tole: [ 3.19  4.95  1.78  2.89  3.83 -7.96 -4.10  2.66  0.28  1.04]
ris: [-7.96  2.66  3.83  3.19  0.28  1.79 -4.10  4.95  2.89  1.04]
med: [-6.17 -5.75 -7.63 -9.23 -2.80 -8.15 -6.47  4.58 -3.84 -5.84]
perm: [ 2.66  0.28  1.04  3.19  4.95  1.78  2.89  3.83 -7.96 -4.10] -> tole
rev: [ 2.89  4.95 -4.10  1.79  0.28  3.19  3.83  2.66] -> ris

lefi: [ 2.71 -3.93  2.70 -0.79 -0.38]
Bas: [-3.42  1.67  4.14  6.30 -7.53]
Kob: [-2.78 -4.38 -5.39 -0.90 -2.52]
Dag: [-1.20 -4.37 -7.53 -1.41 -4.49]
vatuk: [-5.39 -2.52 -2.78 -4.38 -0.89]
nol: [ 2.43  0.38 -2.45 -2.66 -2.77]
Vuf: [-3.74 -0.12  4.09  3.36  1.89]
pomi: [-0.66 -6.68  2.10 -1.50 -0.30]
teko: [ 8.60  3.38 -6.55  3.03  4.14]
where: [2.70] -> lefi, 2
where: [-2.66] -> nol, 3
succ: [-0.90] -> [-2.52]
perm: [-2.52 -5.39 -4.38 -2.78 -0.90] -> Kob
rev: [-0.79  2.70 -3.93] -> lefi
perm: [-2.52 -2.78 -4.38 -5.39 -0.90] -> Kob

puz: [ 1.51 -1.92  1.01  0.15 -1.30 -0.93  1.74 -1.12 -2.59  2.61  1.82  1.68
  3.68 -1.75 -4.10  4.06  2.68 -1.29  0.89  1.86  0.07 -2.81 -0.74  0.37
  0.02 -1.60 -0.62]
kigo: [ 1.51 -1.92  0.16  0.15 -1.30 -0.93  1.74 -1.12 -2.59  2.61  1.82  1.68
  3.68 -1.75 -1.48  4.06  2.68 -1.29  0.89 -0.57  0.07 -0.56 -0.74  0.37
 -0.14 -1.60 -0.62]
Fita: [ 2.25 -3.13  1.27 -0.57 -3.66 -2.51 -1.50 -1.97 -1.67  1.41 -2.26  2.70
  6.95  0.61 -4.15  2.21  3.40 -1.67  1.69 -1.76 -4.11  1.81  0.14 -2.80
 -0.72  1.10  1.67]
perm: [-0.62 -1.60 -0.14  0.37 -0.74 -0.56  0.07 -0.57  0.89 -1.29  2.68  4.06
 -1.48 -1.75  3.68  1.68  1.82  2.61 -2.59 -1.12  1.74 -0.93 -1.30  0.15
  0.16 -1.92  1.51] -> kigo
where: [-4.11] -> Fita, 20
where: [-2.80] -> Fita, 23

zibo: [ 0.46 -0.55 -0.82  0.35 -1.56  1.37 -2.24 -0.27 -0.27  1.26  1.29 -3.64
 -0.10 -0.15  1.61 -1.53  1.46 -1.24  0.68  1.37 -0.35 -0.52 -0.73  0.52
 -1.45]
fut: [ 0.69 -2.59 -0.57  0.78 -2.31  2.68 -4.81  3.10 -2.65  3.72  1.27 -4.43
  0.24 -4.09  0.10  2.04 -0.07  1.21 -0.72  1.55  6.63 -0.27  3.52  0.83
 -0.96]
serir: [-0.44 -1.68  4.74 -1.75 -0.02 -0.68 -0.68 -3.26 -1.83 -3.01  0.50  4.83
 -2.24 -2.89  1.36 -0.32 -2.36  0.65 -0.28  1.38 -2.79  1.46  0.16 -1.87
 -4.76]
Feka: [ 1.45  0.17 -4.21  1.93 -0.34 -1.48 -4.50  3.02 -1.03  4.25  1.54  0.89
 -3.64 -5.49  2.36  1.74 -2.36  0.65 -2.49 -1.98  4.23  0.25  2.94  3.05
  1.13]
tud: [ 0.20 -1.49  0.18  0.27 -1.18  1.67 -2.10  1.52 -1.44  1.51  3.82 -2.43
  0.59 -1.70 -0.39  1.18  0.02  0.67 -0.20  0.40  3.51  0.02  1.76  0.09
 -0.70]
bili: [-0.27  0.65 -1.56 -0.73 -0.55  0.46  0.52  1.37 -3.64 -0.15  1.26  1.46
  0.68 -0.52 -0.54 -1.24  1.62 -0.35 -1.53 -0.10  1.29  1.37 -0.27 -0.82
 -2.24]
succ: [0.20] -> [-1.49]
succ: [-0.28] -> [1.38]
asked: [ 1.45  0.17 -4.21  1.93 -0.34 -1.48 -4.50  3.02 -1.03  4.25  1.54  0.89
 -3.64 -5.49  2.36  1.74 -2.36  0.65 -2.49 -1.98  4.23  0.25  2.94  3.05
  1.13] -> Feka
perm: [-0.35 -0.52 -0.73  0.52 -1.45  0.46 -0.55 -0.82  0.35 -1.56  1.37 -2.24
 -0.27 -0.27  1.26  1.29 -3.64 -0.10 -0.15  1.61 -1.53  1.46 -1.24  0.68
  1.37] -> zibo
succ: [0.78] -> [-2.31]
succ: [1.54] -> [0.89]
succ: [-1.44] -> [1.51]

nusa: [-1.02 -3.21 -0.55  2.99  1.86  5.62  0.33  4.66 -1.46 -2.71  1.33  0.00
 -1.93 -2.63  2.80  1.28  1.97  1.94 -2.37 -0.62  3.51 -1.99  0.59 -1.82
 -4.91 -0.06 -0.58 -1.90 -3.26 -1.38  2.02]
fosig: [ 1.06 -0.78 -0.75 -1.41 -1.55 -0.31  3.80  7.60  3.80  3.31 -1.72  0.18
  2.33 -1.93 -6.23 -3.01  1.42 -1.27 -5.51  1.38  1.19 -0.59  0.72 -1.76
  0.91  0.51  2.61 -1.17  3.20 -0.95 -2.99]
pemo: [ 2.83  0.54  0.81  2.47  3.02  1.64  4.07  3.58  3.91 -0.48  3.64  0.75
 -1.30 -3.17 -0.68  0.79  0.19 -0.81 -5.14 -0.55  2.48 -1.99  0.74 -2.19
 -4.18 -2.58  0.23 -2.39 -1.37 -0.75  4.28]
Sufez: [-4.55 -2.32 -2.80  1.66  0.45  4.19  3.28  4.44 -0.50 -1.68 -1.46 -1.41
  0.12  0.46  3.03 -0.70  2.49 -0.11 -0.20 -0.91  4.57 -0.95 -1.64 -2.21
 -2.77  1.02 -0.78 -1.32 -5.55 -2.56  1.75]
mavog: [-2.14 -4.76 -2.51  0.92  2.84  5.04 -0.33  5.37 -2.65 -3.73  0.18 -0.13
 -1.97 -1.90  2.90  0.83  1.66  2.55 -1.06 -0.36  3.45 -2.19 -0.14 -2.03
 -3.81  2.27 -0.60 -1.14 -3.79 -1.27 -0.04]
nep: [-0.31  3.31  1.38 -1.41 -1.72  0.51  1.18 -0.59  0.72  3.80  3.80  7.60
 -2.99  3.20 -1.17 -1.27  0.91 -3.01 -6.23  1.06  1.42 -0.78 -1.55 -0.75
 -1.93 -5.51  2.61  0.18 -1.76  0.72  2.33]
Vuv: [ 2.83  0.54  0.81  2.47  3.02  1.64  4.07  3.58  3.91 -0.48  3.64  0.75
 -1.30 -3.17 -0.68  0.79  0.19 -0.81 -5.14 -0.55  2.48  0.83  0.17 -5.44
 -3.54 -2.27 -3.34 -6.34 -2.12  0.94  3.79]
ret: [-0.31  3.31  1.38 -1.41 -1.72  0.51  1.18 -0.59 -0.95  3.80  3.80  7.60
 -2.99  3.20 -1.17 -1.27  0.91 -3.01 -6.23  1.06  1.42 -0.78 -1.55 -0.75
 -1.93 -5.51  2.61  0.18 -1.76  0.72  2.33]
mafes: [ 0.46  3.36  1.28  3.45 -1.56  2.91  2.51 -0.01  1.14  3.17  3.97  4.04
 -3.85 -0.36 -1.88  2.45  3.23 -3.78 -0.43  1.70  1.68 -3.29  1.49 -1.18
 -1.07 -3.31 -1.27  0.54  2.41 -1.74  2.13]
Vok: [-0.87  4.42  0.86  1.20 -1.47  1.93  1.08  0.41 -0.48  2.49  3.49  5.23
 -1.95  3.04 -0.37 -1.15  0.59 -2.34 -5.89  1.03  2.95 -0.88 -1.88 -1.46
 -2.20 -5.39  2.37 -0.57 -1.45  0.10  3.43]
where: [-2.71] -> nusa, 9
perm: [ 0.72  2.33 -0.31  3.31  1.38 -1.41 -1.72  0.51  1.18 -0.59 -0.95  3.80
  3.80  7.60 -2.99  3.20 -1.17 -1.27  0.91 -3.01 -6.23  1.06  1.42 -0.78
 -1.55 -0.75 -1.93 -5.51  2.61  0.18 -1.76] -> ret
succ: [-1.38] -> [2.02]
rev: [-3.29  1.68  1.70 -0.43 -3.78  3.23  2.45 -1.88 -0.36] -> mafes

saret: [3.99 1.26 3.36 2.46]
zemab: [ 7.19  1.98 -1.17  0.47]
nipo: [-2.17 -2.56  1.30 -1.39]
vopi: [ 1.87  2.09  1.26 -0.17]
Der: [ 1.85 -1.30 -1.13 -2.43]
dozeg: [ 0.33  1.44 -1.76 -0.78]
Rak: [ 0.30  1.33 -4.92  1.76]
tefak: [-2.48 -2.29  3.05  4.04]
perm: [-2.43 -1.30 -1.13  1.85] -> Der
succ: [-1.76] -> [-0.78]

nusug: [-0.77 -2.31  2.82 -4.26  3.67 -6.40  3.18 -1.05 -3.31 -0.74 -0.58 -6.38
  3.51]
fuvi: [-0.78 -2.23  2.92 -4.36  3.67 -6.47  3.30 -1.06 -3.49 -0.75 -0.53 -6.35
  3.56]
lota: [ 0.20  1.34 -3.65  1.19 -4.57  0.05 -6.47  2.26  5.29 -0.20 -6.34  1.32
 -2.91]
rerug: [ 0.34  0.49 -3.56  1.15 -4.50  0.09 -6.58  2.30  5.26 -0.27 -6.38  1.35
 -2.87]
nifo: [-1.02 -1.62  1.24 -4.15  1.70 -7.74  0.34 -1.03 -1.61 -1.29 -1.59 -6.08
  5.44]
Nitul: [-3.65 -2.91  5.29 -6.34 -0.20  1.34 -6.41  1.19 -6.47  0.06  1.32 -4.57
  0.20]
dov: [-2.92 -1.24  2.09  0.49  2.53  4.85  3.07  2.02 -0.64  2.06 -2.77  1.06
 -9.90]
succ: [-2.77] -> [1.06]
where: [-6.40] -> nusug, 5
where: [2.26] -> lota, 7
perm: [-2.91  1.32 -6.34 -0.20  5.29  2.26 -6.47  0.05 -4.57  1.19 -3.65  1.34
  0.20] -> lota
where: [5.26] -> rerug, 8

saz: [-1.68 -1.99 -4.07 -3.06 -5.53 -1.93  0.46 -2.32]
Buris: [ 4.58 -6.21 -5.85 -5.79  4.10 -1.30  0.72  4.96]
vuse: [-1.93 -5.53 -4.07 -3.06 -1.99  0.46 -1.68 -2.33]
perm: [-2.33 -1.68  0.46 -1.99 -3.06 -4.07 -5.53 -1.93] -> vuse
perm: [-2.33 -1.93 -5.53 -4.07 -3.06 -1.99  0.46 -1.68] -> vuse
succ: [-1.30] -> [0.72]
perm: [-6.21 -5.85 -5.79 -1.30  0.72  4.10  4.58  4.96] -> Buris
succ: [-5.85] -> [-5.79]

dife: [ 9.69 -0.62 -4.19 -6.24 -7.77 -4.17  4.87 -8.09 -1.64]
nev: [-6.72  7.26  5.19 -5.27 -3.96  0.44 -6.98 -6.76  6.28]
fezab: [-6.98  0.44 -5.27  5.19  6.28 -6.76  7.27 -3.96 -6.72]
Sumul: [ 9.68 -0.39 -4.14 -6.20 -6.33  9.22 -6.41  2.27  9.32]
where: [9.68] -> Sumul, 0
perm: [-5.27 -3.96  0.44 -6.98 -6.76  6.28 -6.72  7.26  5.19] -> nev
perm: [-6.76  7.27  6.28 -6.72 -5.27  5.19 -6.98 -3.96  0.44] -> fezab
perm: [-6.98 -6.76 -6.72 -5.27 -3.96  0.44  5.19  6.28  7.27] -> fezab

viga: [-1.22 -2.65  0.68 -3.72 -2.91  0.26  0.68  1.60  4.93  0.21  1.23  2.71]
zepor: [ 2.51 -0.04  1.80  0.89 -2.91 -3.32 -1.02  1.04  2.54  0.32 -2.58  3.61]
Nomu: [ 0.17  0.25  1.62  0.69  1.74 -4.72  1.92 -1.17  0.95 -0.53 -0.29  0.55]
sugoz: [ 0.09  0.33 -3.60  1.13  1.26  3.98 -0.46 -0.71 -0.33  0.55  1.30 -2.75]
zer: [ 1.77  6.03 -0.77  6.24  2.11 -4.79  3.75 -3.17  0.58  0.15 -3.12  1.55]
vafak: [ 3.12  5.17 -2.53  4.51  0.27 -2.54  2.37 -4.29  1.10 -0.29 -4.28  3.14]
Zof: [ 0.99 -2.55 -2.97 -3.06  0.67  1.89 -0.70 -2.89  0.95 -1.20  0.72 -0.20]
fivid: [-1.22  4.93  1.23  1.60 -2.65  4.94  0.68  0.68 -3.72  0.21 -2.91  2.71]
marod: [ 2.82  4.82 -2.20  4.68 -1.62 -0.10  0.62 -1.62  0.76  0.63 -3.91  2.71]
Morod: [-2.60  7.18  2.39  3.62  2.24 -4.40  5.37 -3.08 -3.62 -0.94 -3.07  2.37]
rev: [1.26 1.13] -> sugoz
perm: [ 2.71 -1.22  4.93  1.23  1.60 -2.65  4.94  0.68  0.68 -3.72  0.21 -2.91] -> fivid
rev: [-1.62  0.62 -0.10] -> marod
succ: [2.24] -> [-4.40]
succ: [0.25] -> [1.62]

nosog: [ 0.32  0.62  1.01 -4.33 -1.94  3.74 -1.73 -0.65  0.59  1.45  1.13  1.41
  1.98  1.26 -1.68  0.70 -1.95 -2.36]
midet: [ 0.32  0.62  1.01 -4.33 -1.94  3.74 -1.73 -0.65  0.59  1.45  0.61  1.61
  1.25 -1.81 -3.84  0.89 -2.90 -0.21]
Nemep: [-0.21 -1.73  1.25  1.61  0.59  0.89  3.74 -3.84  1.01 -4.33 -1.81  0.61
  0.32  1.45 -2.89 -1.94  0.62 -0.65]
perm: [-2.36 -1.95  0.70 -1.68  1.26  1.98  1.41  1.13  1.45  0.59 -0.65 -1.73
  3.74 -1.94 -4.33  1.01  0.62  0.32] -> nosog
perm: [-4.33 -3.84 -2.90 -1.94 -1.81 -1.73 -0.65 -0.21  0.32  0.59  0.61  0.62
  0.89  1.01  1.25  1.45  1.61  3.74] -> midet
asked: [ 0.32  0.62  1.01 -4.33 -1.94  3.74 -1.73 -0.65  0.59  1.45  0.61  1.61
  1.25 -1.81 -3.84  0.89 -2.90 -0.21] -> midet
succ: [-1.95] -> [-2.36]
rev: [ 1.01 -3.84  3.74  0.89  0.59  1.61  1.25] -> Nemep
rev: [ 1.13  1.45  0.59 -0.65 -1.73  3.74] -> nosog
succ: [-2.90] -> [-0.21]

gubu: [ 4.50 -0.33 -4.91  3.10 -7.06 -0.88 -3.44]
fiba: [ 0.53  2.83 -5.19 -2.51  0.26  0.98  0.23]
Nem: [-4.70  1.00  0.79 -7.47  2.11  0.58  0.62]
Deba: [-4.66 -7.79 -0.65  1.88 -0.99 -5.88 -0.91]
rev: [ 2.11 -7.47] -> Nem
perm: [-5.19 -2.51  0.23  0.26  0.53  0.98  2.83] -> fiba

